Here is a tiny trained network, its code and every weight. The questions are about switching its units off for an input and a target symbol, where a switched-off unit gives its printed mean instead of its output.

import numpy as np


def w(rows, s, z=0):
    codes = np.array(rows[::2]) - 128.0
    scale = np.full(codes.shape[1], s)
    scale[-1] = z or s
    return codes * scale


def f(y):
    return y / 2 * (1 + np.tanh(0.7978845608 * (y + 0.044715 * y**3)))


def softmax(a):
    e = np.exp(a - a.max(-1, keepdims=True))
    return e / e.sum(-1, keepdims=True)


def log_softmax(a):
    a = a - a.max(-1, keepdims=True)
    return a - np.log(np.exp(a).sum(-1, keepdims=True))


def net(x, mask):
    ids = ['ΓΘδεξψ'.index(c) for c in x.split()]
    T = len(ids)
    res = E[ids] + P[:T]
    r = res
    for j in range(3):
        rows = slice(4 * j, 4 * j + 4)
        q, k, v = (r @ M[0][rows].T for M in (Q, K, V))
        z = softmax(np.where(np.tri(T) > 0, q @ k.T / 4**0.5, -1e9)) @ v
        o = O[0][rows]
        res = res + np.where(mask[j], z, o[:, -1]) @ o[:, :-1]
    y = f(res @ A[0][:, :-1].T + A[0][:, -1])
    res = res + np.where(mask[3:11], y, B[0][:, -1]) @ B[0][:, :-1]
    return log_softmax(res[-1] @ U[:, :-1].T + U[:, -1])


Q, K, V, O, A, B = {}, {}, {}, {}, {}, {}
E = w([
[160,142,201,154,217,109,134,221,52,121,50,122],'Γ',
[88,162,108,85,192,41,119,140,70,101,139,120],'Θ',
[179,189,145,124,143,191,250,90,77,161,132,104],'δ',
[171,57,141,76,193,107,240,128,174,113,120,135],'ε',
[140,240,133,209,129,132,122,185,212,54,175,112],'ξ',
[143,130,237,212,104,23,137,104,130,130,127,108],'ψ',
],0.015)
P = w([
[9,139,127,122,193,180,132,62,124,103,88,112],'0',
[83,156,183,37,127,79,163,148,99,61,113,150],'1',
[70,117,151,153,198,144,138,96,122,111,114,59],'2',
[115,115,174,87,122,70,164,160,75,69,162,133],'3',
[106,133,160,132,170,136,97,109,150,149,110,75],'4',
[173,121,140,82,101,79,146,154,102,79,144,150],'5',
[132,122,159,169,160,131,105,108,164,162,126,83],'6',
[193,112,131,102,89,92,155,157,99,104,183,160],'7',
[155,118,153,188,135,127,122,111,177,177,131,91],'8',
[174,92,114,136,85,82,170,181,111,127,218,183],'9',
[133,114,148,185,118,87,140,130,199,222,107,119],'10',
[223,124,66,112,84,112,179,166,138,151,209,209],'11',
[71,105,133,147,161,117,104,149,136,165,146,54],'12',
],0.013)
Q[0] = w([
[121,122,89,146,122,174,91,174,189,146,107,117],'H0',
[138,91,115,152,114,126,123,138,141,128,170,132],'H0',
[117,139,115,139,122,145,135,71,160,144,114,47],'H0',
[109,165,172,159,114,101,121,133,137,138,111,88],'H0',
[110,173,89,113,128,110,163,82,112,131,123,103],'H1',
[97,81,105,138,184,173,109,136,118,176,89,106],'H1',
[119,111,87,134,127,189,111,138,149,165,128,177],'H1',
[17,97,122,171,112,194,12,7,242,184,53,39],'H1',
[96,126,124,185,142,185,71,130,191,187,82,89],'H2',
[107,123,111,124,137,159,122,93,139,102,128,175],'H2',
[103,119,167,128,167,99,148,111,155,163,91,78],'H2',
[154,129,158,136,126,82,149,136,172,111,177,120],'H2',
],0.012)
K[0] = w([
[101,184,110,138,151,167,101,135,132,101,127,121],'H0',
[147,153,149,114,131,132,114,164,101,109,107,144],'H0',
[102,127,159,146,164,142,142,154,170,97,93,80],'H0',
[129,141,161,139,111,98,130,133,169,160,121,53],'H0',
[89,160,97,144,152,88,104,158,132,139,157,129],'H1',
[112,139,120,66,248,172,168,161,116,88,114,95],'H1',
[96,142,128,123,125,147,174,129,125,68,89,155],'H1',
[67,124,147,81,178,146,95,97,93,75,115,97],'H1',
[66,170,127,111,159,160,114,124,43,96,67,125],'H2',
[53,108,129,126,160,106,153,119,151,97,126,109],'H2',
[130,146,144,152,126,129,91,120,101,128,125,48],'H2',
[129,140,136,174,57,125,100,125,151,141,155,156],'H2',
],0.013)
V[0] = w([
[148,130,131,105,96,144,97,161,68,119,110,136],'H0',
[151,133,160,157,102,176,88,66,118,165,151,157],'H0',
[136,158,62,130,129,121,112,175,153,70,170,158],'H0',
[70,135,90,114,113,122,126,95,39,175,122,135],'H0',
[112,134,124,161,123,73,59,137,143,136,154,133],'H1',
[125,148,97,158,117,135,101,147,157,180,130,154],'H1',
[115,132,127,149,116,102,156,2,48,190,118,116],'H1',
[132,180,140,142,145,188,155,144,173,90,161,119],'H1',
[117,59,113,107,156,141,79,168,122,155,86,152],'H2',
[150,131,65,180,138,146,160,135,148,171,86,150],'H2',
[98,93,150,101,150,142,153,96,194,105,96,105],'H2',
[129,195,119,132,72,149,99,131,54,129,141,72],'H2',
],0.0089)
O[0] = w([
[254,175,115,93,163,101,109,147,141,105,118,103,54],'H0',
[123,90,133,130,131,91,99,79,113,68,101,41,60],'H0',
[162,91,59,139,92,104,118,183,102,139,119,121,51],'H0',
[153,123,185,107,110,134,110,177,117,158,210,104,36],'H0',
[53,150,87,154,173,80,185,83,121,138,190,200,146],'H1',
[137,138,168,125,183,156,87,118,108,177,144,118,40],'H1',
[138,155,84,132,86,140,64,58,71,84,118,147,181],'H1',
[171,53,156,116,140,170,64,170,252,80,129,66,141],'H1',
[106,119,144,125,119,55,205,151,121,172,57,81,3],'H2',
[148,139,157,159,112,135,193,87,86,75,115,102,59],'H2',
[71,75,102,183,72,164,112,135,135,142,124,119,159],'H2',
[110,215,120,59,151,193,118,84,104,167,199,113,94],'H2',
],0.0072)
A[0] = w([
[138,93,126,184,172,199,99,94,107,173,38,69,90],'N0',
[109,176,103,180,197,212,128,45,178,161,111,58,29],'N1',
[199,129,8,31,97,149,82,156,83,102,155,208,102],'N2',
[152,172,88,94,236,94,125,84,92,117,138,210,246],'N3',
[202,74,138,63,28,89,140,163,74,61,99,155,39],'N4',
[97,100,150,55,134,167,130,121,145,126,153,70,183],'N5',
[87,98,93,254,68,88,91,64,114,132,147,121,5],'N6',
[99,91,110,131,127,189,221,17,154,194,97,52,164],'N7',
],0.0065,0.0025)
B[0] = w([
[143,226,117,84,178,85,254,160,111,80,102,153,172],'N0',
[148,200,93,133,65,113,151,181,38,215,147,91,214],'N1',
[143,124,228,114,96,113,81,102,130,123,106,64,185],'N2',
[58,131,120,158,154,132,160,116,135,109,196,138,253],'N3',
[80,148,97,154,63,73,90,112,104,154,106,102,176],'N4',
[96,107,110,167,149,132,121,146,158,122,162,171,152],'N5',
[189,118,142,76,148,164,75,165,158,128,115,58,246],'N6',
[186,96,101,54,131,159,57,125,117,198,191,137,208],'N7',
],0.0085,0.0064)
U = w([
[168,180,163,115,226,105,189,121,120,118,68,100,44],'Γ',
[162,163,126,25,107,99,135,188,76,218,188,121,3],'Θ',
[148,98,254,110,133,124,48,68,139,160,131,8,169],'δ',
[123,135,40,215,38,117,115,175,131,139,93,100,177],'ε',
[210,10,114,51,233,188,99,138,177,100,165,163,211],'ξ',
[73,135,124,183,170,119,169,15,99,97,181,218,193],'ψ',
],0.0052,0.003)

Each question gives the input, a string of symbols that net reads in full, and the target symbol t.
The units are the heads (4 rows each of Q, K, V and O) and the neurons (one row each of A and B). Each row of codes is followed by its name. A weight is (code - 128) times the scale printed after its matrix; where a second scale follows, it is the last column's (O, A, B and U).
mask holds one flag per unit, heads first, then neurons. A switched-off unit (its flag False) gives its mean, the last column of its rows in O or B, instead of its output. The means were averaged over made-up inputs and are rounded, as every weight is.
A unit's drop is (log p(t) with every unit on - log p(t) with that unit switched off) / (log p(t) with every unit on - log p(t) with every unit switched off).
The circuit of an input: a set's keep is (log p(t) with only the set's units on - log p(t) with every unit switched off) / (log p(t) with every unit on - log p(t) with every unit switched off). Starting from all 11 units, units are removed one at a time, each time the one whose removal leaves the highest keep (on an exact tie, the one counted first), for as long as the keep stays at least 0.8.
circuit, biggest first: the units of the circuit, biggest drop first
most important unit: the unit with the biggest drop
which heads matter: for each layer, one digit per head in row order, 1 if its drop is at least 0.15 and else 0, layers parted by /
input ψ Θ ε δ δ ε, target ε: which heads matter : 001
input ε δ Θ δ, target δ: most important unit : H1
input Θ ψ ε ε, target ψ: circuit, biggest first : H1, N6
input Γ ε ε ε, target ε: circuit, biggest first : H2, N4
input δ ε Θ δ ε ε ξ ψ Γ Θ, target ψ: circuit, biggest first : N3, H1
input ξ ξ ψ ξ δ Γ, target ξ: which heads matter : 011
input Γ Γ Θ ε ψ ψ δ, target Θ: circuit, biggest first : N7, N1
input ε ψ ε Θ ε ε Θ δ, target ε: circuit, biggest first : H2, N4, H1
input δ ψ Γ Θ Θ δ, target δ: circuit, biggest first : N2, H1, H2
input ε Γ ψ ξ ε ε Γ Θ, target ε: which heads matter : 101
input ε ξ ψ δ Θ ψ Θ Γ δ ψ ψ δ, target ψ: circuit, biggest first : H1, N3
input ξ ε ψ ψ ε Θ ε δ Γ Θ, target δ: circuit, biggest first : N2, H1
input ξ ε ξ δ ε Γ ψ δ Γ Γ, target δ: circuit, biggest first : H1, N2, H0
input ψ ψ ε Γ ξ Γ δ Θ, target δ: circuit, biggest first : N2, H0, H1
input Θ ε ψ ξ ψ ψ ψ δ Θ Γ, target δ: most important unit : H1
input δ ψ ξ ξ δ Θ ε ε δ ψ Θ, target ψ: which heads matter : 001
input Γ ε ξ δ ε ψ ε Θ δ Θ ψ ξ, target ψ: which heads matter : 011
input ψ ψ ψ ε ε ψ δ ε Θ ε Θ δ, target ε: which heads matter : 001
input ξ ε ψ Θ Γ δ ξ ξ, target ξ: which heads matter : 010
input ε δ ξ, target ε: most important unit : N1
input ψ ε Γ ψ ξ δ ξ δ Γ, target Γ: which heads matter : 000
input ψ ε ψ ψ ψ ξ ψ δ ξ Γ, target ξ: which heads matter : 010
